Below are the code and all the weights of a small trained network. Each question names an input and a class and asks about switching units off, where a switched-off unit gives its printed mean instead of its output.

import numpy as np


def w(rows, s, z=0):
    codes = np.array(rows[::2]) - 128.0
    scale = np.full(codes.shape[1], s)
    scale[-1] = z or s
    return codes * scale


def f(y):
    return np.maximum(y, 0)


def log_softmax(a):
    a = a - a.max(-1, keepdims=True)
    return a - np.log(np.exp(a).sum(-1, keepdims=True))


def net(x, mask):
    res = np.array(x, float).reshape(1, 8) / 4 @ E
    y = f(res @ A[0][:, :-1].T + A[0][:, -1])
    res = res + np.where(mask, y, B[0][:, -1]) @ B[0][:, :-1]
    return log_softmax(res[-1] @ U[:, :-1].T + U[:, -1])


A, B = {}, {}
E = w([
[128,127,127,129,125,129],'x0',
[130,122,132,133,125,125],'x1',
[54,199,99,134,154,58],'x2',
[215,187,178,24,126,43],'x3',
[87,133,253,127,196,148],'x4',
[157,9,98,131,235,53],'x5',
[127,122,132,127,121,126],'x6',
[119,81,154,138,78,85],'x7',
],0.007)
A[0] = w([
[103,143,135,105,52,135,39],'neuron 1',
[126,180,80,132,127,107,246],'neuron 2',
[186,121,12,110,72,94,33],'neuron 3',
[181,64,102,123,158,97,145],'neuron 4',
[40,196,85,127,147,65,59],'neuron 5',
[254,202,153,111,104,78,72],'neuron 6',
[96,82,172,150,39,70,166],'neuron 7',
[87,141,163,118,42,167,65],'neuron 8',
[99,148,84,124,187,184,84],'neuron 9',
[95,116,213,82,161,139,156],'neuron 10',
[179,137,91,118,84,124,243],'neuron 11',
[174,145,140,34,120,97,1],'neuron 12',
[233,75,148,115,93,229,92],'neuron 13',
[165,207,134,140,56,168,38],'neuron 14',
[106,110,112,210,88,139,46],'neuron 15',
[99,97,119,187,106,183,35],'neuron 16',
],0.012,0.0056)
B[0] = w([
[167,102,102,130,169,99,173],'neuron 1',
[89,218,156,96,167,95,254],'neuron 2',
[177,77,190,222,112,249,228],'neuron 3',
[118,110,81,82,223,96,246],'neuron 4',
[181,72,202,59,65,97,227],'neuron 5',
[89,120,56,154,54,111,242],'neuron 6',
[121,234,111,105,157,93,211],'neuron 7',
[146,84,96,120,200,141,214],'neuron 8',
[143,178,70,125,103,69,187],'neuron 9',
[138,151,131,201,130,225,230],'neuron 10',
[88,215,141,146,167,163,246],'neuron 11',
[149,86,77,148,37,102,194],'neuron 12',
[110,158,222,38,88,57,241],'neuron 13',
[145,33,111,120,239,104,220],'neuron 14',
[103,100,87,143,58,98,197],'neuron 15',
[151,154,74,153,40,129,205],'neuron 16',
],0.018,0.0068)
U = w([
[135,85,64,182,71,90,45],'0',
[198,17,111,148,233,92,88],'1',
[135,166,147,153,160,118,255],'2',
[196,104,255,127,108,61,42],'3',
[148,106,200,218,146,203,129],'4',
[53,141,121,109,165,167,192],'5',
],0.0088,0.0064)

Each question gives the input, the list of numbers given to net, and the class t.
The units are the neurons (one row each of A and B). Each row of codes is followed by its name. A weight is (code - 128) times the scale printed after its matrix; where a second scale follows, it is the last column's (A, B and U).
mask holds one flag per neuron, in row order. A switched-off neuron (its flag False) gives its mean, the last column of its row in B, instead of its output. The means were averaged over made-up inputs and are rounded, as every weight is.
A unit's drop is (log p(t) with every unit on - log p(t) with that unit switched off) / (log p(t) with every unit on - log p(t) with every unit switched off).
The circuit of an input: a set's keep is (log p(t) with only the set's units on - log p(t) with every unit switched off) / (log p(t) with every unit on - log p(t) with every unit switched off). Starting from the 12 units with the biggest drops (on a tie, the unit counted first), units are removed one at a time, each time the one whose removal leaves the highest keep (on an exact tie, the one counted first), for as long as the keep stays at least 0.8.
units of the circuit, in order: the units of the circuit, biggest drop first
unit that matters most: the unit with the biggest drop
k most important neurons: the k neurons with the biggest drops, biggest first
drop of u: that unit's drop, to one decimal
input [0,2,7,-5,5,-8,4,5], class 1: units of the circuit, in order : neuron 8; neuron 14
input [3,1,-3,-6,-7,0,7,-5], class 4: 2 most important neurons : neuron 3; neuron 6
input [6,5,-5,0,-2,-7,7,5], class 1: 3 most important neurons : neuron 14; neuron 8; neuron 1
input [-5,-6,-8,2,0,-2,-5,-4], class 3: unit that matters most : neuron 13
input [4,4,2,-2,6,-8,1,1], class 1: units of the circuit, in order : neuron 14; neuron 8
input [-6,8,-7,-2,-6,4,6,-2], class 3: 2 most important neurons : neuron 13; neuron 10
input [1,5,4,-6,8,-6,-5,-1], class 4: 3 most important neurons : neuron 10; neuron 6; neuron 4
input [-4,3,4,-3,7,2,8,-4], class 4: units of the circuit, in order : neuron 10; neuron 4
input [-1,5,8,-2,0,-8,7,-6], class 1: 3 most important neurons : neuron 14; neuron 8; neuron 13
input [6,-4,5,3,6,0,-6,3], class 4: 2 most important neurons : neuron 10; neuron 13
input [5,2,-5,6,6,-2,-1,1], class 0: 3 most important neurons : neuron 6; neuron 12; neuron 3
input [4,1,6,-3,8,7,-4,3], class 4: 2 most important neurons : neuron 10; neuron 14
input [-8,-2,-8,-7,-7,4,6,-1], class 3: 2 most important neurons : neuron 13; neuron 6
input [-2,-2,-3,-8,2,7,2,-7], class 0: unit that matters most : neuron 16
input [-2,0,4,5,3,0,8,4], class 0: 4 most important neurons : neuron 6; neuron 12; neuron 13; neuron 11
input [4,-8,-6,6,-5,0,-5,2], class 0: 2 most important neurons : neuron 6; neuron 12
input [0,1,-7,2,-2,-7,-3,2], class 1: 2 most important neurons : neuron 14; neuron 8
input [-7,0,0,-5,-7,-8,-5,3], class 1: drop of neuron 14 : 0.9
input [2,-3,-8,-7,-3,-8,6,7], class 1: drop of neuron 9 : 0.1
input [-2,-2,-6,6,6,2,-4,3], class 0: drop of neuron 5 : 0.2
input [6,-2,2,-4,8,0,-7,6], class 4: units of the circuit, in order : neuron 10
